Below are the code and all the weights of a small trained network. Each question names an input and a target symbol and asks about switching units off, where a switched-off unit gives its printed mean instead of its output.

import numpy as np


def w(rows, s, z=0):
    codes = np.array(rows[::2]) - 128.0
    scale = np.full(codes.shape[1], s)
    scale[-1] = z or s
    return codes * scale


def norm(h):
    return h / np.sqrt((h * h).mean(-1, keepdims=True) + 1e-5)


def f(y):
    return y / 2 * (1 + np.tanh(0.7978845608 * (y + 0.044715 * y**3)))


def softmax(a):
    e = np.exp(a - a.max(-1, keepdims=True))
    return e / e.sum(-1, keepdims=True)


def log_softmax(a):
    a = a - a.max(-1, keepdims=True)
    return a - np.log(np.exp(a).sum(-1, keepdims=True))


def net(x, mask):
    ids = ['αθλξπτω'.index(c) for c in x.split()]
    T = len(ids)
    res = E[ids] + P[:T]
    u = 0
    for l in range(3):
        r = norm(res)
        for j in range(3):
            rows = slice(3 * j, 3 * j + 3)
            q, k, v = (r @ M[l][rows].T for M in (Q, K, V))
            z = softmax(np.where(np.tri(T) > 0, q @ k.T / 3**0.5, -1e9)) @ v
            o = O[l][rows]
            res = res + np.where(mask[u + j], z, o[:, -1]) @ o[:, :-1]
        u += 3
        y = f(norm(res) @ A[l][:, :-1].T + A[l][:, -1])
        res = res + np.where(mask[u : u + 4], y, B[l][:, -1]) @ B[l][:, :-1]
        u += 4
    return log_softmax(norm(res)[-1] @ U[:, :-1].T + U[:, -1])


Q, K, V, O, A, B = {}, {}, {}, {}, {}, {}
E = w([
[168,145,104,127],'α',
[154,119,86,133],'θ',
[94,118,114,82],'λ',
[105,111,104,101],'ξ',
[94,102,155,94],'π',
[126,117,89,2],'τ',
[151,76,146,252],'ω',
],0.007)
P = w([
[218,188,118,115],'0',
[186,39,145,96],'1',
[133,203,151,120],'2',
[100,130,122,125],'3',
[160,10,126,98],'4',
[67,222,117,154],'5',
[57,132,87,127],'6',
[122,3,68,88],'7',
[100,238,146,149],'8',
],0.0069)
Q[0] = w([
[194,126,13,137],'0.h1',
[114,185,132,110],'0.h1',
[80,180,118,134],'0.h1',
[120,85,190,138],'0.h2',
[87,143,109,149],'0.h2',
[95,135,105,158],'0.h2',
[125,165,12,136],'0.h3',
[106,122,48,2],'0.h3',
[124,155,125,217],'0.h3',
],0.01)
K[0] = w([
[90,217,58,165],'0.h1',
[137,114,149,161],'0.h1',
[127,81,107,185],'0.h1',
[72,112,141,173],'0.h2',
[73,108,83,96],'0.h2',
[72,139,139,110],'0.h2',
[100,211,35,179],'0.h3',
[77,138,34,33],'0.h3',
[122,136,163,254],'0.h3',
],0.0098)
V[0] = w([
[49,118,98,158],'0.h1',
[189,9,106,50],'0.h1',
[148,73,3,188],'0.h1',
[162,100,121,128],'0.h2',
[122,226,60,65],'0.h2',
[90,154,125,106],'0.h2',
[184,10,232,139],'0.h3',
[126,189,208,101],'0.h3',
[130,132,94,148],'0.h3',
],0.0046)
O[0] = w([
[129,82,167,163,26],'0.h1',
[216,138,2,104,253],'0.h1',
[187,118,207,126,214],'0.h1',
[137,143,124,95,181],'0.h2',
[74,118,230,145,154],'0.h2',
[131,110,168,175,84],'0.h2',
[114,99,50,243,80],'0.h3',
[69,132,57,110,84],'0.h3',
[146,122,172,131,148],'0.h3',
],0.0044,0.0017)
A[0] = w([
[155,219,41,158,41],'0.n1',
[232,2,103,78,253],'0.n2',
[46,224,126,58,101],'0.n3',
[146,91,248,138,44],'0.n4',
],0.0041,0.0024)
B[0] = w([
[161,142,255,152,125],'0.n1',
[63,145,61,5,254],'0.n2',
[145,160,62,90,163],'0.n3',
[189,82,77,155,106],'0.n4',
],0.0045,0.0038)
Q[1] = w([
[54,73,93,110],'1.h1',
[116,255,138,132],'1.h1',
[68,79,142,143],'1.h1',
[82,37,133,110],'1.h2',
[168,217,193,159],'1.h2',
[93,58,158,136],'1.h2',
[102,74,119,193],'1.h3',
[84,156,123,194],'1.h3',
[117,243,125,216],'1.h3',
],0.0097)
K[1] = w([
[84,175,159,128],'1.h1',
[153,81,146,189],'1.h1',
[79,135,134,118],'1.h1',
[41,131,187,160],'1.h2',
[219,115,92,110],'1.h2',
[119,106,180,173],'1.h2',
[92,170,143,147],'1.h3',
[91,125,171,214],'1.h3',
[164,85,156,248],'1.h3',
],0.012)
V[1] = w([
[159,174,116,155],'1.h1',
[168,81,112,81],'1.h1',
[52,155,142,60],'1.h1',
[116,205,93,56],'1.h2',
[165,168,85,142],'1.h2',
[145,81,103,56],'1.h2',
[101,111,183,191],'1.h3',
[153,157,164,133],'1.h3',
[176,101,121,3],'1.h3',
],0.0066)
O[1] = w([
[88,74,140,118,156],'1.h1',
[156,175,56,68,192],'1.h1',
[107,176,36,178,130],'1.h1',
[64,43,225,139,235],'1.h2',
[55,76,108,96,188],'1.h2',
[79,139,221,122,210],'1.h2',
[135,131,114,17,8],'1.h3',
[82,101,92,109,113],'1.h3',
[130,185,58,254,254],'1.h3',
],0.0046,0.0037)
A[1] = w([
[87,123,72,159,101],'1.n1',
[135,137,178,193,135],'1.n2',
[149,143,208,77,252],'1.n3',
[100,159,253,117,56],'1.n4',
],0.011,0.0024)
B[1] = w([
[130,114,213,158,230],'1.n1',
[150,103,39,205,156],'1.n2',
[15,5,158,30,239],'1.n3',
[54,1,228,122,254],'1.n4',
],0.0071,0.0048)
Q[2] = w([
[150,188,147,92],'2.h1',
[84,149,57,245],'2.h1',
[111,178,127,35],'2.h1',
[184,225,111,86],'2.h2',
[155,117,231,105],'2.h2',
[197,133,252,156],'2.h2',
[213,130,123,75],'2.h3',
[154,173,147,165],'2.h3',
[179,50,110,36],'2.h3',
],0.011)
K[2] = w([
[162,111,122,220],'2.h1',
[65,72,248,55],'2.h1',
[148,133,166,206],'2.h1',
[253,119,90,135],'2.h2',
[160,77,196,63],'2.h2',
[187,127,225,90],'2.h2',
[234,85,144,125],'2.h3',
[137,132,181,131],'2.h3',
[192,71,65,138],'2.h3',
],0.012)
V[2] = w([
[104,195,83,143],'2.h1',
[135,149,117,81],'2.h1',
[92,152,76,128],'2.h1',
[82,176,128,123],'2.h2',
[60,149,3,163],'2.h2',
[191,87,147,83],'2.h2',
[150,151,125,147],'2.h3',
[213,113,127,111],'2.h3',
[160,94,43,203],'2.h3',
],0.0053)
O[2] = w([
[63,149,71,38,86],'2.h1',
[132,128,164,106,83],'2.h1',
[94,159,93,65,155],'2.h1',
[128,67,141,104,139],'2.h2',
[184,98,200,71,236],'2.h2',
[62,182,89,170,58],'2.h2',
[113,112,108,124,113],'2.h3',
[55,104,152,105,33],'2.h3',
[95,79,175,254,254],'2.h3',
],0.0043,0.002)
A[2] = w([
[208,115,2,168,32],'2.n1',
[144,21,110,33,3],'2.n2',
[132,64,157,195,95],'2.n3',
[172,208,128,175,28],'2.n4',
],0.0086,0.0036)
B[2] = w([
[64,89,58,248,191],'2.n1',
[207,130,179,167,223],'2.n2',
[119,165,130,84,253],'2.n3',
[135,94,169,108,130],'2.n4',
],0.011,0.0043)
U = w([
[107,169,157,152,26],'α',
[119,119,19,166,254],'θ',
[86,186,171,166,33],'λ',
[254,104,144,108,156],'ξ',
[115,176,160,127,65],'π',
[132,190,50,37,223],'τ',
[47,28,159,65,118],'ω',
],0.0079,0.0044)

Each question gives the input, a string of symbols that net reads in full, and the target symbol t.
The units are the heads (3 rows each of Q, K, V and O) and the neurons (one row each of A and B). Each row of codes is followed by its name. A weight is (code - 128) times the scale printed after its matrix; where a second scale follows, it is the last column's (O, A, B and U).
mask holds one flag per unit, layer by layer, with each layer's heads first. A switched-off unit (its flag False) gives its mean, the last column of its rows in O or B, instead of its output. The means were averaged over made-up inputs and are rounded, as every weight is.
A unit's drop is (log p(t) with every unit on - log p(t) with that unit switched off) / (log p(t) with every unit on - log p(t) with every unit switched off).
The circuit of an input: a set's keep is (log p(t) with only the set's units on - log p(t) with every unit switched off) / (log p(t) with every unit on - log p(t) with every unit switched off). Starting from the 12 units with the biggest drops (on a tie, the unit counted first), units are removed one at a time, each time the one whose removal leaves the highest keep (on an exact tie, the one counted first), for as long as the keep stays at least 0.8.
units of the circuit, in order: the units of the circuit, biggest drop first
k most important neurons: the k neurons with the biggest drops, biggest first
k most important neurons of layer l: the k neurons of layer l with the biggest drops, biggest first
heads that matter: for each layer, one digit per head in row order, 1 if its drop is at least 0.15 and else 0, layers parted by /
input ω ω θ ω π, target θ: most important neuron -> (1.n3)
input ξ θ τ ω ω ω ω, target ξ: heads that matter -> 000 / 011 / 000
input ω α ω ω ω τ τ λ, target ξ: 2 most important neurons -> (1.n3 1.n1)
input ω ω τ τ θ, target ξ: 4 most important neurons -> (0.n2 1.n1 1.n2 2.n2)
input λ ξ π, target θ: units of the circuit, in order -> (1.h3 1.n4 0.h1)
input π τ τ, target τ: units of the circuit, in order -> (1.n4 1.h1)
input ω ξ τ ω ω π π, target λ: units of the circuit, in order -> (1.n3 1.h3 1.n4 2.n1)
input θ ω τ α ξ, target ξ: 4 most important neurons -> (0.n2 1.n4 1.n3 2.n2)
input τ τ ω ω, target ξ: heads that matter -> 000 / 001 / 000
input τ ω ξ θ, target θ: heads that matter -> 010 / 001 / 000
input λ ω τ π π θ τ θ, target ξ: 2 most important neurons of layer 1 -> (1.n4 1.n3)
input π λ ω θ τ ω τ, target ξ: 3 most important neurons -> (1.n4 0.n2 2.n1)
input τ ω α τ α, target ξ: 4 most important neurons -> (0.n2 1.n4 0.n1 1.n3)
input ω τ π θ ω τ ω, target τ: 4 most important neurons -> (2.n3 1.n3 1.n4 1.n2)
input α ξ τ ξ τ ω ω λ, target θ: heads that matter -> 000 / 010 / 000
input τ θ λ θ α, target τ: most important neuron of layer 0 -> (0.n2)
input α ξ θ, target λ: 2 most important neurons of layer 0 -> (0.n2 0.n3)
input π ω ξ θ ω ω λ, target ξ: 4 most important neurons -> (1.n3 1.n4 2.n1 2.n4)
input ω ω α τ π, target ξ: 2 most important neurons of layer 1 -> (1.n4 1.n3)
input λ τ ξ θ τ ω ω ξ, target θ: heads that matter -> 000 / 010 / 000
input τ α τ θ π, target ξ: 4 most important neurons -> (2.n2 1.n3 1.n4 0.n2)
input α ξ τ, target τ: heads that matter -> 101 / 101 / 000
input λ α ω π α, target θ: heads that matter -> 000 / 001 / 000
input ω ω ω θ, target θ: heads that matter -> 101 / 001 / 000
input τ λ α τ τ, target ξ: heads that matter -> 000 / 001 / 000
input τ τ τ τ ξ, target ξ: heads that matter -> 000 / 000 / 011
input τ τ ω θ ω π ω λ, target θ: heads that matter -> 000 / 011 / 000
